Below is a small trained network, with its code and all its weights. Each question gives an input and a class and asks what happens when units are switched off, that is, made to give their printed mean instead of their output.

import numpy as np


def w(rows, s, z=0):
    codes = np.array(rows[::2]) - 128.0
    scale = np.full(codes.shape[1], s)
    scale[-1] = z or s
    return codes * scale


def f(y):
    return np.maximum(y, 0)


def log_softmax(a):
    a = a - a.max(-1, keepdims=True)
    return a - np.log(np.exp(a).sum(-1, keepdims=True))


def net(x, mask):
    res = np.array(x, float).reshape(1, 2) / 4 @ E
    y = f(res @ A[0][:, :-1].T + A[0][:, -1])
    res = res + np.where(mask, y, B[0][:, -1]) @ B[0][:, :-1]
    return log_softmax(res[-1] @ U[:, :-1].T + U[:, -1])


A, B = {}, {}
E = w([
[130,165,133,217,105,136,194,113,109,124,128],'x0',
[136,130,102,119,164,7,57,162,254,135,136],'x1',
],0.016)
A[0] = w([
[136,129,146,237,124,159,237,95,82,114,122,155],'N0',
[122,130,128,118,126,147,123,127,124,134,128,254],'N1',
[155,120,156,190,144,125,179,88,100,101,119,128],'N2',
[124,130,146,193,128,252,208,107,10,129,135,161],'N3',
[109,142,112,226,102,164,194,173,81,141,140,135],'N4',
[127,113,123,158,126,126,114,148,119,136,129,172],'N5',
[131,118,136,13,128,206,101,115,55,117,127,105],'N6',
[126,129,143,161,162,128,111,105,105,134,135,128],'N7',
[135,110,131,154,141,183,214,112,40,114,140,191],'N8',
[132,121,144,111,135,50,83,107,211,118,122,66],'N9',
[126,138,132,162,102,199,194,137,15,125,101,174],'N10',
[136,145,127,97,107,124,108,128,142,125,132,206],'N11',
],0.018,0.008)
B[0] = w([
[146,209,85,161,165,142,123,82,65,163,118,209],'N0',
[144,138,221,85,156,49,135,148,135,113,137,151],'N1',
[134,127,121,147,119,159,107,138,76,173,110,166],'N2',
[128,158,32,107,97,128,126,181,207,148,146,253],'N3',
[104,185,98,166,114,165,141,95,74,131,119,188],'N4',
[104,202,217,76,156,29,136,189,51,193,147,136],'N5',
[117,100,169,147,139,197,121,110,2,180,107,188],'N6',
[121,134,150,152,137,122,96,157,107,129,166,136],'N7',
[137,132,79,102,118,105,134,160,212,115,134,212],'N8',
[131,97,86,84,106,135,130,164,235,96,139,192],'N9',
[123,167,82,107,116,123,129,187,205,127,145,226],'N10',
[128,166,173,70,118,84,162,101,114,110,135,149],'N11',
],0.025,0.048)
U = w([
[140,99,163,73,128,72,141,187,179,72,139,242],'0',
[106,94,113,176,182,187,92,139,161,57,97,19],'1',
[122,76,216,76,160,140,124,148,48,126,96,57],'2',
[132,198,112,242,199,118,130,79,3,155,76,130],'3',
[146,78,112,178,154,157,112,88,85,90,85,2],'4',
[127,180,79,126,125,107,142,200,135,141,130,240],'5',
[138,89,131,157,133,140,129,95,124,81,83,31],'6',
],0.011,0.0036)

Each question gives the input, the list of numbers given to net, and the class t.
The units are the neurons (one row each of A and B). Each row of codes is followed by its name. A weight is (code - 128) times the scale printed after its matrix; where a second scale follows, it is the last column's (A, B and U).
mask holds one flag per neuron, in row order. A switched-off neuron (its flag False) gives its mean, the last column of its row in B, instead of its output. The means were averaged over made-up inputs and are rounded, as every weight is.
A unit's drop is (log p(t) with every unit on - log p(t) with that unit switched off) / (log p(t) with every unit on - log p(t) with every unit switched off).
The circuit of an input: a set's keep is (log p(t) with only the set's units on - log p(t) with every unit switched off) / (log p(t) with every unit on - log p(t) with every unit switched off). Starting from all 12 units, units are removed one at a time, each time the one whose removal leaves the highest keep (on an exact tie, the one counted first), for as long as the keep stays at least 0.8.
units of the circuit, in order: the units of the circuit, biggest drop first
k most important neurons: the k neurons with the biggest drops, biggest first
drop of u: that unit's drop, to one decimal
input [7,1], class 3: units of the circuit, in order : (N0 N9)
input [-5,-1], class 2: most important neuron : (N0)
input [0,0], class 0: 4 most important neurons : (N0 N6 N4 N3)
input [-3,-1], class 2: 3 most important neurons : (N0 N3 N4)
input [-8,-5], class 2: units of the circuit, in order : (N6 N0 N9)
input [3,3], class 0: units of the circuit, in order : (N0 N3 N4)
input [-1,0], class 2: units of the circuit, in order : (N3 N0 N10)
input [4,2], class 3: units of the circuit, in order : (N3 N10)
input [6,1], class 3: 2 most important neurons : (N9 N0)
input [4,1], class 3: 3 most important neurons : (N3 N9 N10)
input [-8,-3], class 2: 2 most important neurons : (N0 N4)
input [1,4], class 0: drop of N0 : 0.1
input [-5,-3], class 2: drop of N3 : 0.2
input [-8,2], class 0: most important neuron : (N9)
